Here is a tiny trained network, its code and every weight. The questions are about switching its units off for an input and a target symbol, where a switched-off unit gives its printed mean instead of its output.

import numpy as np


def w(rows, s, z=0):
    codes = np.array(rows[::2]) - 128.0
    scale = np.full(codes.shape[1], s)
    scale[-1] = z or s
    return codes * scale


def norm(h):
    return h / np.sqrt((h * h).mean(-1, keepdims=True) + 1e-5)


def f(y):
    return y / 2 * (1 + np.tanh(0.7978845608 * (y + 0.044715 * y**3)))


def softmax(a):
    e = np.exp(a - a.max(-1, keepdims=True))
    return e / e.sum(-1, keepdims=True)


def log_softmax(a):
    a = a - a.max(-1, keepdims=True)
    return a - np.log(np.exp(a).sum(-1, keepdims=True))


def net(x, mask):
    ids = ['γδζηπσψ'.index(c) for c in x.split()]
    T = len(ids)
    res = E[ids] + P[:T]
    u = 0
    for l in range(3):
        r = norm(res)
        for j in range(3):
            rows = slice(2 * j, 2 * j + 2)
            q, k, v = (r @ M[l][rows].T for M in (Q, K, V))
            z = softmax(np.where(np.tri(T) > 0, q @ k.T / 2**0.5, -1e9)) @ v
            o = O[l][rows]
            res = res + np.where(mask[u + j], z, o[:, -1]) @ o[:, :-1]
        u += 3
        y = f(norm(res) @ A[l][:, :-1].T + A[l][:, -1])
        res = res + np.where(mask[u : u + 4], y, B[l][:, -1]) @ B[l][:, :-1]
        u += 4
    return log_softmax(norm(res)[-1] @ U[:, :-1].T + U[:, -1])


Q, K, V, O, A, B = {}, {}, {}, {}, {}, {}
E = w([
[197,91,93],'γ',
[121,97,129],'δ',
[142,50,54],'ζ',
[99,84,173],'η',
[186,218,36],'π',
[203,163,141],'σ',
[89,138,7],'ψ',
],0.018)
P = w([
[61,40,253],'0',
[192,140,96],'1',
[93,130,194],'2',
[125,138,167],'3',
[125,161,166],'4',
[128,167,158],'5',
[158,158,129],'6',
],0.0053)
Q[0] = w([
[175,251,206],'L0H0',
[94,231,143],'L0H0',
[157,147,239],'L0H1',
[55,34,155],'L0H1',
[34,202,119],'L0H2',
[244,68,214],'L0H2',
],0.012)
K[0] = w([
[183,81,212],'L0H0',
[174,85,127],'L0H0',
[80,156,77],'L0H1',
[117,195,169],'L0H1',
[93,80,147],'L0H2',
[252,109,119],'L0H2',
],0.015)
V[0] = w([
[176,111,254],'L0H0',
[53,207,167],'L0H0',
[48,96,94],'L0H1',
[162,99,184],'L0H1',
[37,114,97],'L0H2',
[108,75,88],'L0H2',
],0.0069)
O[0] = w([
[255,69,47,60],'L0H0',
[144,184,142,4],'L0H0',
[148,93,77,64],'L0H1',
[95,110,187,185],'L0H1',
[167,123,66,3],'L0H2',
[159,92,142,128],'L0H2',
],0.0071,0.0028)
A[0] = w([
[250,159,203,152],'L0N0',
[118,182,154,122],'L0N1',
[149,165,230,201],'L0N2',
[154,161,183,7],'L0N3',
],0.016,0.0016)
B[0] = w([
[40,194,216,254],'L0N0',
[208,92,84,144],'L0N1',
[163,250,119,200],'L0N2',
[139,108,13,149],'L0N3',
],0.015,0.0087)
Q[1] = w([
[85,116,136],'L1H0',
[89,147,226],'L1H0',
[199,23,213],'L1H1',
[3,154,54],'L1H1',
[144,221,161],'L1H2',
[250,121,109],'L1H2',
],0.013)
K[1] = w([
[137,105,121],'L1H0',
[21,139,124],'L1H0',
[233,29,203],'L1H1',
[163,184,36],'L1H1',
[88,254,142],'L1H2',
[250,149,183],'L1H2',
],0.013)
V[1] = w([
[181,124,191],'L1H0',
[171,145,94],'L1H0',
[171,118,166],'L1H1',
[242,169,142],'L1H1',
[114,172,41],'L1H2',
[7,102,102],'L1H2',
],0.02)
O[1] = w([
[224,115,208,97],'L1H0',
[86,89,170,67],'L1H0',
[190,124,156,22],'L1H1',
[204,248,159,21],'L1H1',
[78,99,63,209],'L1H2',
[13,206,157,253],'L1H2',
],0.012,0.006)
A[1] = w([
[50,98,163,40],'L1N0',
[51,11,77,163],'L1N1',
[203,101,24,24],'L1N2',
[58,96,216,254],'L1N3',
],0.011,0.00082)
B[1] = w([
[34,51,115,193],'L1N0',
[4,188,189,253],'L1N1',
[100,215,66,150],'L1N2',
[199,55,131,205],'L1N3',
],0.013,0.0061)
Q[2] = w([
[103,92,193],'L2H0',
[194,77,20],'L2H0',
[216,105,99],'L2H1',
[168,6,142],'L2H1',
[121,76,101],'L2H2',
[155,90,116],'L2H2',
],0.019)
K[2] = w([
[80,58,154],'L2H0',
[192,164,32],'L2H0',
[212,116,119],'L2H1',
[148,6,90],'L2H1',
[111,87,129],'L2H2',
[146,74,140],'L2H2',
],0.022)
V[2] = w([
[146,104,95],'L2H0',
[114,160,75],'L2H0',
[89,126,160],'L2H1',
[26,145,225],'L2H1',
[251,150,128],'L2H2',
[130,111,123],'L2H2',
],0.015)
O[2] = w([
[84,147,120,98],'L2H0',
[150,185,179,131],'L2H0',
[144,125,179,167],'L2H1',
[192,117,218,250],'L2H1',
[2,51,120,88],'L2H2',
[142,111,132,114],'L2H2',
],0.0092,0.013)
A[2] = w([
[165,9,62,12],'L2N0',
[125,94,93,1],'L2N1',
[18,57,108,104],'L2N2',
[70,200,132,144],'L2N3',
],0.016,0.0021)
B[2] = w([
[183,142,24,130],'L2N0',
[149,166,176,118],'L2N1',
[4,149,159,206],'L2N2',
[201,115,91,248],'L2N3',
],0.019,0.011)
U = w([
[118,120,128,2],'γ',
[127,54,81,134],'δ',
[109,114,183,107],'ζ',
[170,58,175,180],'η',
[105,180,24,172],'π',
[159,222,195,134],'σ',
[2,134,121,150],'ψ',
],0.014,0.0057)

Each question gives the input, a string of symbols that net reads in full, and the target symbol t.
The units are the heads (2 rows each of Q, K, V and O) and the neurons (one row each of A and B). Each row of codes is followed by its name. A weight is (code - 128) times the scale printed after its matrix; where a second scale follows, it is the last column's (O, A, B and U).
mask holds one flag per unit, layer by layer, with each layer's heads first. A switched-off unit (its flag False) gives its mean, the last column of its rows in O or B, instead of its output. The means were averaged over made-up inputs and are rounded, as every weight is.
A unit's drop is (log p(t) with every unit on - log p(t) with that unit switched off) / (log p(t) with every unit on - log p(t) with every unit switched off).
The circuit of an input: a set's keep is (log p(t) with only the set's units on - log p(t) with every unit switched off) / (log p(t) with every unit on - log p(t) with every unit switched off). Starting from the 12 units with the biggest drops (on a tie, the unit counted first), units are removed one at a time, each time the one whose removal leaves the highest keep (on an exact tie, the one counted first), for as long as the keep stays at least 0.8.
circuit, biggest first: the units of the circuit, biggest drop first
most important unit: the unit with the biggest drop
k most important neurons: the k neurons with the biggest drops, biggest first
k most important neurons of layer l: the k neurons of layer l with the biggest drops, biggest first
drop of u: that unit's drop, to one decimal
input γ ψ σ π ζ, target σ: circuit, biggest first => [L2H2]
input ζ π π δ, target π: circuit, biggest first => [L0N0, L1H2, L2H1, L1H1]
input ζ σ ψ η γ, target π: 3 most important neurons => [L0N3, L0N2, L1N3]
input ζ δ σ η, target σ: circuit, biggest first => [L1H1, L0N2]
input ζ ζ δ η η π, target π: 3 most important neurons of layer 0 => [L0N1, L0N0, L0N2]
input η σ ψ ζ η π δ, target π: 3 most important neurons of layer 0 => [L0N2, L0N0, L0N1]
input σ σ π, target σ: 2 most important neurons => [L0N0, L2N3]
input η δ η γ σ π δ, target σ: 2 most important neurons of layer 1 => [L1N3, L1N2]
input η ζ η, target η: 2 most important neurons => [L0N0, L0N1]
input σ σ η, target σ: 2 most important neurons => [L0N2, L2N3]
input δ σ γ π η γ, target σ: 2 most important neurons => [L0N0, L2N2]
input δ π η, target π: 2 most important neurons => [L0N2, L0N0]
input γ η π, target π: 2 most important neurons of layer 0 => [L0N2, L0N0]
input ζ σ γ ζ σ σ γ, target η: most important unit => L0N2
input δ δ η, target η: 2 most important neurons of layer 0 => [L0N2, L0N0]
input σ η δ, target σ: 2 most important neurons => [L0N2, L2N3]
input σ σ γ, target η: drop of L1H2 => 0.0
input η η π η, target π: drop of L0N0 => 0.5
input ζ η π ψ γ, target π: drop of L0H1 => 0.0
input π ζ γ, target σ: most important neuron => [L0N0]
